Where the symbols take the elements:
zuz: ε>baf, χ>vof, α>fus, τ>dod, κ>raz, ζ>bes
fus: ε>zuz, χ>mir, α>pul, τ>gil, κ>sut, ζ>vof
diz: ε>tuv, χ>git, α>zuf, τ>kem, κ>tuk, ζ>ruf
buf: ε>bek, χ>lem, α>rus, τ>sim, κ>tev, ζ>zod
kem: ε>duv, χ>tob, α>fem, τ>kib, κ>nug, ζ>vab
vod: ε>naf, χ>bal, α>nof, τ>mer, κ>muz, ζ>sen
bul: ε>zed, χ>lin, α>kag, τ>tuz, κ>gak, ζ>nug
nak: ε>bal, χ>rus, α>niv, τ>fir, κ>viz, ζ>buf
meb: ε>lem, χ>zoz, α>fet, τ>sus, κ>ked, ζ>rar
sut: ε>raz, χ>sot, α>dod, τ>saf, κ>vot, ζ>pud
beb: ε>peb, χ>nen, α>vab, τ>tuv, κ>fem, ζ>ful
zul: ε>gak, χ>vak, α>tuz, τ>buk, κ>loz, ζ>nus
gak: ε>rop, χ>nus, α>zul, τ>dig, κ>bil, ζ>lon
dos: ε>pib, χ>rop, α>rar, τ>kar, κ>fet, ζ>sef
der: ε>tur, χ>dom, α>foz, τ>fiv, κ>sog, ζ>vav
gil: ε>dod, χ>fof, α>tis, τ>guz, κ>saf, ζ>nom
riv: ε>pup, χ>buk, α>pib, τ>fet, κ>lem, ζ>dig
tis: ε>gil, χ>nel, α>baf, τ>raz, κ>pav, ζ>fof
bet: ε>reg, χ>sut, α>pak, τ>fav, κ>ruf, ζ>raz
zoz: ε>rar, χ>zul, α>nam, τ>riv, κ>kar, ζ>gak
loz: ε>bil, χ>moz, α>dig, τ>rar, κ>pib, ζ>pag
rim: ε>rig, χ>zin, α>muz, τ>der, κ>das, ζ>nof
mer: ε>nid, χ>sug, α>vav, τ>rig, κ>foz, ζ>viz
niv: ε>nak, χ>zaz, α>tev, τ>zof, κ>sug, ζ>rus
tuk: ε>gid, χ>beb, α>duv, τ>nug, κ>nuz, ζ>peb
bal: ε>sen, χ>buf, α>nak, τ>sug, κ>bol, ζ>bek
das: ε>lut, χ>mer, α>tur, τ>sog, κ>luz, ζ>nid
mep: ε>fem, χ>zas, α>tuv, τ>tuk, κ>kib, ζ>fiz
rop: ε>sef, χ>lon, α>gak, τ>loz, κ>nam, ζ>kag
sen: ε>zof, χ>bek, α>bal, τ>viz, κ>zin, ζ>med
fiz: ε>tob, χ>pak, α>zas, τ>peb, κ>diz, ζ>bet
buk: ε>dig, χ>bul, α>sef, τ>nam, κ>rar, ζ>zed
fof: ε>nom, χ>sog, α>nel, τ>pul, κ>zuz, ζ>kab
zaz: ε>rus, χ>fet, α>san, τ>med, κ>sim, ζ>meb
tev: ε>niv, χ>san, α>bis, τ>sen, κ>fir, ζ>zaz
mir: ε>vof, χ>das, α>sul, τ>fof, κ>sot, ζ>lut
vak: ε>nus, χ>duv, α>suk, τ>bul, κ>moz, ζ>tuk
nam: ε>zoz, χ>tuz, α>bil, τ>pib, κ>pup, ζ>zul
lon: ε>kag, χ>gid, α>nus, τ>moz, κ>tuz, ζ>kib
nel: ε>fof, χ>sel, α>bes, τ>pud, κ>fus, ζ>sog
vot: ε>zes, χ>tis, α>par, τ>reg, κ>ful, ζ>gil
reg: ε>nen, χ>raz, α>bet, τ>git, κ>zas, ζ>guz
rus: ε>buf, χ>meb, α>zaz, τ>buv, κ>bis, ζ>lem
san: ε>zaz, χ>lig, α>ked, τ>bek, κ>buv, ζ>fet
bis: ε>tev, χ>ked, α>sim, τ>bal, κ>zof, ζ>san
tuv: ε>mep, χ>ruf, α>diz, τ>duv, κ>gid, ζ>zas
fir: ε>sug, χ>buv, α>zof, τ>zin, κ>vod, ζ>sim
fiv: ε>sel, χ>muz, α>lut, τ>luz, κ>sul, ζ>rim
lin: ε>nug, χ>diz, α>kib, τ>suk, κ>nus, ζ>tuv
muz: ε>rim, χ>bol, α>nid, τ>foz, κ>tur, ζ>zin
sot: ε>pud, χ>luz, α>nom, τ>zuz, κ>tis, ζ>tus
buv: ε>sim, χ>sus, α>med, τ>niv, κ>bal, ζ>bap
kab: ε>luz, χ>fik, α>sog, τ>mir, κ>bes, ζ>foz
vab: ε>beb, χ>reg, α>tob, τ>diz, κ>mep, ζ>nen
ful: ε>fav, χ>pav, α>nen, τ>zas, κ>tob, ζ>saf
kib: ε>lin, χ>zuf, α>gid, τ>nuz, κ>vak, ζ>diz
nug: ε>tem, χ>tuv, α>lin, τ>vak, κ>lon, ζ>mep
sog: ε>kab, χ>rig, α>sel, τ>sul, κ>vof, ζ>fik
lut: ε>fiv, χ>nid, α>das, τ>kab, κ>tus, ζ>muz
nuz: ε>suk, χ>fem, α>tem, τ>lon, κ>bul, ζ>kem
zed: ε>moz, χ>nug, α>bul, τ>zul, κ>rop, ζ>tem
dod: ε>sut, χ>nom, α>gil, τ>pav, κ>par, ζ>sot
pib: ε>riv, χ>sef, α>dos, τ>lig, κ>meb, ζ>buk
bes: ε>nel, χ>fiv, α>vof, τ>sot, κ>pul, ζ>sel
sus: ε>bap, χ>riv, α>kel, τ>zaz, κ>buf, ζ>pup
pud: ε>pul, χ>tus, α>sot, τ>baf, κ>gil, ζ>sul
fik: ε>foz, χ>vod, α>rig, τ>das, κ>fiv, ζ>naf
luz: ε>tus, χ>foz, α>kab, τ>vof, κ>nel, ζ>der
kag: ε>bul, χ>kib, α>lon, τ>pag, κ>zul, ζ>lin
nof: ε>vod, χ>nak, α>zin, τ>vav, κ>nid, ζ>bal
foz: ε>der, χ>naf, α>fik, τ>lut, κ>sel, ζ>dom
ruf: ε>zas, χ>vot, α>git, τ>vab, κ>peb, ζ>zes
tur: ε>das, χ>vav, α>der, τ>sel, κ>kab, ζ>mer
pak: ε>bet, χ>dod, α>zes, τ>ful, κ>git, ζ>sut
sug: ε>viz, χ>sim, α>fir, τ>nof, κ>naf, ζ>bis
rig: ε>fik, χ>nof, α>rim, τ>tur, κ>lut, ζ>vod
pav: ε>saf, χ>fus, α>guz, τ>zes, κ>bet, ζ>zuz
zes: ε>pak, χ>gil, α>vot, τ>nen, κ>fav, ζ>dod
rar: ε>dos, χ>gak, α>zoz, τ>pup, κ>lig, ζ>rop
tuz: ε>zul, χ>suk, α>pag, τ>sef, κ>dig, ζ>vak
gid: ε>kib, χ>peb, α>tuk, τ>tem, κ>suk, ζ>zuf
duv: ε>tuk, χ>vab, α>kem, τ>lin, κ>tem, ζ>beb
saf: ε>par, χ>zuz, α>pav, τ>pak, κ>reg, ζ>baf
bap: ε>ked, χ>pup, α>sus, τ>rus, κ>bek, ζ>kar
vav: ε>mer, χ>fir, α>dom, τ>rim, κ>fik, ζ>sug
par: ε>vot, χ>baf, α>saf, τ>bet, κ>nen, ζ>tis
med: ε>buv, χ>kel, α>bek, τ>tev, κ>nak, ζ>sus
lem: ε>zod, χ>rar, α>meb, τ>bap, κ>san, ζ>dos
git: ε>ruf, χ>par, α>fav, τ>tob, κ>beb, ζ>vot
dom: ε>vav, χ>zof, α>naf, τ>muz, κ>rig, ζ>fir
zas: ε>fiz, χ>zes, α>ruf, τ>beb, κ>zuf, ζ>pak
zod: ε>kel, χ>dos, α>lem, τ>ked, κ>zaz, ζ>pib
zof: ε>fir, χ>med, α>sen, τ>bol, κ>nof, ζ>buv
lig: ε>fet, χ>bil, α>kar, τ>zod, κ>sus, ζ>nam
dig: ε>loz, χ>zed, α>buk, τ>zoz, κ>dos, ζ>moz
kar: ε>lig, χ>loz, α>pup, τ>lem, κ>kel, ζ>bil
suk: ε>vak, χ>kem, α>nuz, τ>kag, κ>zed, ζ>duv
viz: ε>bol, χ>bis, α>sug, τ>vod, κ>dom, ζ>tev
fem: ε>kem, χ>fiz, α>mep, τ>gid, κ>lin, ζ>tob
baf: ε>tis, χ>bes, α>zuz, τ>sut, κ>guz, ζ>nel
pup: ε>kar, χ>dig, α>riv, τ>meb, κ>zod, ζ>loz
nen: ε>ful, χ>guz, α>reg, τ>ruf, κ>fiz, ζ>pav
peb: ε>zuf, χ>ful, α>beb, τ>mep, κ>kem, ζ>fav
nid: ε>muz, χ>viz, α>mer, τ>fik, κ>der, ζ>bol
zin: ε>nof, χ>niv, α>bol, τ>dom, κ>mer, ζ>nak
sim: ε>bis, χ>bap, α>buv, τ>nak, κ>sen, ζ>ked
tus: ε>sul, χ>der, α>luz, τ>bes, κ>fof, ζ>tur
pag: ε>tuz, χ>nuz, α>moz, τ>rop, κ>buk, ζ>suk
kel: ε>sus, χ>pib, α>zod, τ>san, κ>rus, ζ>riv
fav: ε>git, χ>saf, α>ful, τ>fiz, κ>vab, ζ>par
sul: ε>mir, χ>tur, α>tus, τ>nel, κ>nom, ζ>das
nom: ε>sot, χ>kab, α>fof, τ>fus, κ>baf, ζ>luz
vof: ε>bes, χ>lut, α>mir, τ>nom, κ>pud, ζ>fiv
sel: ε>sog, χ>rim, α>fiv, τ>tus, κ>mir, ζ>rig
raz: ε>guz, χ>pud, α>sut, τ>par, κ>zes, ζ>pul
guz: ε>pav, χ>pul, α>raz, τ>vot, κ>pak, ζ>fus
ked: ε>san, χ>kar, α>bap, τ>buf, κ>med, ζ>lig
nus: ε>lon, χ>tuk, α>vak, τ>zed, κ>pag, ζ>gid
tem: ε>nuz, χ>mep, α>nug, τ>nus, κ>kag, ζ>fem
bol: ε>zin, χ>tev, α>viz, τ>naf, κ>vav, ζ>niv
pul: ε>fus, χ>sul, α>pud, τ>tis, κ>dod, ζ>mir
fet: ε>meb, χ>nam, α>lig, τ>kel, κ>bap, ζ>zoz
zuf: ε>diz, χ>fav, α>peb, τ>fem, κ>duv, ζ>git
bil: ε>nam, χ>pag, α>loz, τ>dos, κ>riv, ζ>tuz
moz: ε>pag, χ>tem, α>zed, τ>gak, κ>sef, ζ>nuz
sef: ε>buk, χ>kag, α>rop, τ>bil, κ>zoz, ζ>bul
naf: ε>dom, χ>sen, α>vod, τ>nid, κ>rim, ζ>zof
bek: ε>med, χ>zod, α>buf, τ>bis, κ>niv, ζ>kel
tob: ε>vab, χ>bet, α>fiz, τ>zuf, κ>tuv, ζ>reg

In the rows, 26 stands for zero.

The rows follow the links: the fewer symbols apart two elements are, the more alike their rows tend to be.

Named rows; a name shown again gets a slightly different row:
buk
[25,38,28,24,19,23,10,17,16,39,35,13,31,28,7,32,29,19,29,28,16,23,26,38,27,25,32,13,13,24,26,26,19,17,17,13,27,24,29,17,17]
bis
[30,34,20,27,14,27,17,27,23,30,41,19,23,29,20,20,36,30,23,32,19,43,34,22,23,26,22,19,12,32,30,40,17,36,15,12,17,33,13,27,22]
muz
[26,21,20,28,33,33,40,36,32,10,22,26,19,23,45,16,28,29,23,31,35,34,28,8,22,22,20,36,29,30,20,34,24,37,25,34,20,28,12,35,32]
tob
[24,23,32,22,15,13,15,19,28,38,24,40,32,29,10,32,20,26,23,14,22,15,24,42,28,33,24,19,31,21,35,15,35,17,29,22,32,25,45,21,24]
dom
[23,32,22,31,33,27,37,38,34,12,17,24,20,30,43,15,29,19,28,32,38,26,26,11,19,23,18,36,23,29,18,38,22,33,15,29,20,28,13,37,34]
rar
[22,46,30,28,28,22,17,25,18,31,24,7,28,31,17,28,29,8,34,31,23,16,22,31,23,20,30,21,12,21,17,30,16,14,10,18,26,22,25,21,21]
sut
[23,12,27,25,35,26,39,29,34,16,11,40,24,23,39,26,16,27,23,20,35,17,21,21,27,26,23,36,41,23,24,16,36,25,37,40,29,22,33,31,33]
pak
[29,3,25,21,24,29,31,19,27,27,27,41,27,18,26,30,18,41,19,17,22,29,24,29,32,30,29,26,40,24,33,12,37,29,46,34,30,25,34,22,26]
raz
[23,10,27,25,34,27,39,27,33,17,13,39,24,22,39,26,16,29,23,19,33,18,21,21,27,26,24,34,42,22,24,15,36,25,40,41,30,22,33,29,33]
nus
[28,17,26,22,35,37,27,15,12,29,30,12,28,12,21,36,20,29,28,26,14,25,21,30,32,21,42,21,29,20,22,13,23,18,41,32,33,18,25,14,15]
zes
[28,3,25,21,26,30,32,20,27,25,25,41,26,17,28,30,17,40,20,17,23,28,23,27,32,30,28,28,42,24,32,12,36,29,47,36,30,25,33,23,26]
fem
[18,30,33,25,32,18,24,23,25,29,12,26,31,28,21,33,17,12,31,19,29,3,17,39,26,24,30,25,30,16,21,14,30,7,26,30,34,17,41,20,26]
bes
[25,25,27,26,12,10,22,30,40,27,22,49,25,38,25,19,26,28,20,18,34,25,31,28,22,34,9,28,29,29,36,30,34,32,19,20,22,34,34,35,36]
zoz
[21,46,29,28,26,22,15,25,18,32,25,9,29,31,15,28,29,9,34,30,23,16,23,33,22,22,29,20,12,22,19,30,16,12,10,16,26,22,26,20,20]
fiv
[32,12,19,25,16,28,30,28,32,21,34,40,21,24,32,18,29,43,17,25,26,44,34,16,26,31,17,28,31,35,35,31,30,44,32,25,19,34,20,33,30]
nam
[23,45,29,27,24,21,13,23,18,35,27,10,29,31,13,29,29,11,33,30,22,17,24,35,23,22,30,18,11,22,21,29,17,13,10,16,27,23,26,19,20]
lon
[29,17,25,22,33,36,25,15,12,32,32,12,28,12,19,36,21,30,27,26,13,27,20,31,32,21,42,20,28,21,23,13,23,19,41,31,32,18,26,14,15]
vod
[22,37,24,31,30,24,32,38,34,14,18,24,21,33,40,16,31,16,28,32,38,25,27,13,18,23,16,34,20,29,19,40,21,30,11,25,19,29,15,36,33]
nuz
[24,18,27,23,39,35,31,18,15,26,23,13,28,13,25,35,18,24,30,25,19,18,17,30,31,19,41,25,31,19,18,12,25,14,39,36,34,15,28,16,18]
sel
[32,13,20,24,14,25,27,28,34,24,34,42,21,26,29,18,29,42,17,23,26,43,33,18,26,32,16,27,30,34,36,31,31,43,31,23,20,35,21,33,30]
tis
[22,19,28,26,33,19,36,32,37,16,8,41,25,29,38,23,17,22,24,20,39,13,21,22,24,28,18,36,39,22,24,20,36,24,30,37,28,24,34,33,37]

Each walk starts at a row. The symbols on each line, taken left to right, move it on to the next element.
Answer with the element's row; about right is enough.
---
[26,18,31,22,14,16,15,18,28,38,28,41,32,28,11,32,20,31,21,14,21,21,25,41,29,34,25,19,32,22,37,14,35,21,33,22,31,26,43,21,25]
α ε κ ε α ε: [20,30,35,24,25,14,19,23,27,33,15,33,32,31,15,33,18,15,29,17,28,6,19,41,26,28,27,23,29,17,26,15,32,10,23,26,33,21,45,22,27]
ε κ κ τ τ: [29,25,26,22,22,32,16,14,12,38,39,13,30,18,9,34,25,31,26,26,10,30,25,36,31,25,38,14,21,23,28,20,22,21,33,20,29,23,26,14,13]
---
[29,19,24,24,11,17,22,28,37,26,30,48,23,33,25,18,29,38,17,20,29,37,34,23,25,35,11,25,29,32,38,31,32,39,24,19,20,35,29,34,32]
κ τ τ τ ζ χ κ: [22,27,29,27,18,10,25,32,41,24,15,47,25,37,28,19,24,23,22,18,38,18,28,27,22,33,9,31,31,26,31,27,35,28,18,23,24,32,36,34,36]
κ χ ζ ε ε τ τ χ: [31,15,21,25,12,23,25,28,34,25,33,43,21,27,28,19,29,41,17,22,26,43,34,20,26,33,14,26,30,33,37,31,31,42,30,22,20,36,23,32,30]
---
[23,20,28,24,40,35,30,20,16,25,21,13,29,15,25,36,17,22,30,26,21,15,16,30,30,19,41,26,31,19,18,12,25,13,39,37,34,14,29,16,19]
α ε α χ κ χ κ: [19,29,33,25,34,20,25,23,24,28,12,24,30,27,22,33,17,12,31,21,28,3,17,36,27,23,32,27,30,15,19,14,30,7,27,33,34,16,40,20,26]
κ α κ κ α τ χ ζ: [20,25,31,24,39,28,29,23,20,25,14,18,30,22,26,35,17,15,31,23,26,6,16,32,28,20,36,28,31,15,17,13,27,9,31,36,34,15,35,19,24]
---
[23,43,24,30,22,19,24,36,33,20,22,24,22,36,31,16,34,15,28,32,35,26,29,19,18,25,15,30,14,29,23,42,20,30,5,17,18,31,18,35,32]
κ ε α ε ε α κ: [28,15,18,27,30,34,39,33,31,12,26,30,19,21,42,17,28,36,22,30,31,39,28,9,24,24,20,33,31,32,25,32,27,41,32,32,20,30,13,35,31]
τ α χ κ τ ε τ: [31,16,22,25,12,21,24,27,35,26,33,45,23,29,26,18,29,40,17,21,26,41,34,21,26,34,13,25,30,34,37,30,32,42,28,20,20,36,26,33,30]
---
[21,26,29,27,23,11,28,33,41,22,12,47,25,36,31,20,22,20,24,19,39,15,26,26,22,31,12,34,33,25,29,26,35,26,20,27,25,29,37,35,38]
τ ζ τ ε κ κ: [27,3,25,22,30,30,36,22,28,22,21,39,26,18,33,28,16,38,21,18,26,26,22,24,31,28,27,29,43,24,29,12,36,29,46,39,31,23,33,26,29]
τ ε τ κ κ κ τ: [26,17,27,23,38,36,29,18,14,27,26,13,28,13,23,36,19,26,29,26,17,20,18,30,32,20,42,23,31,20,20,12,25,15,41,35,34,16,27,15,18]
---
[29,36,21,27,13,25,17,27,24,29,40,20,23,30,19,19,37,29,24,31,21,41,33,22,23,27,20,20,11,32,30,40,17,36,13,11,17,33,14,28,22]
τ ε τ κ κ κ τ: [31,18,23,25,11,19,23,28,36,27,31,46,23,31,25,19,29,39,16,21,28,39,34,22,25,34,12,26,30,33,38,30,32,41,26,20,20,36,28,33,31]
α ε α χ κ χ κ: [31,12,18,25,23,32,34,29,32,17,32,35,19,21,38,18,29,40,19,28,28,43,31,11,26,28,20,31,31,33,31,31,28,44,33,29,19,32,15,34,30]
---
[29,7,28,20,19,24,23,17,27,33,30,41,28,20,18,31,19,40,18,15,19,28,25,33,32,33,28,22,38,25,36,12,37,27,43,29,30,26,38,22,24]
κ α χ α χ α: [20,20,30,26,31,19,35,32,38,17,8,43,24,30,38,23,18,22,25,20,40,13,23,23,23,28,17,36,38,23,25,21,36,24,28,36,28,25,35,33,37]
α ε κ ε α ε: [25,6,26,23,33,30,38,25,31,18,17,38,24,19,36,27,15,33,21,19,29,22,21,23,29,26,26,33,43,23,26,14,36,27,43,41,30,22,32,27,30]
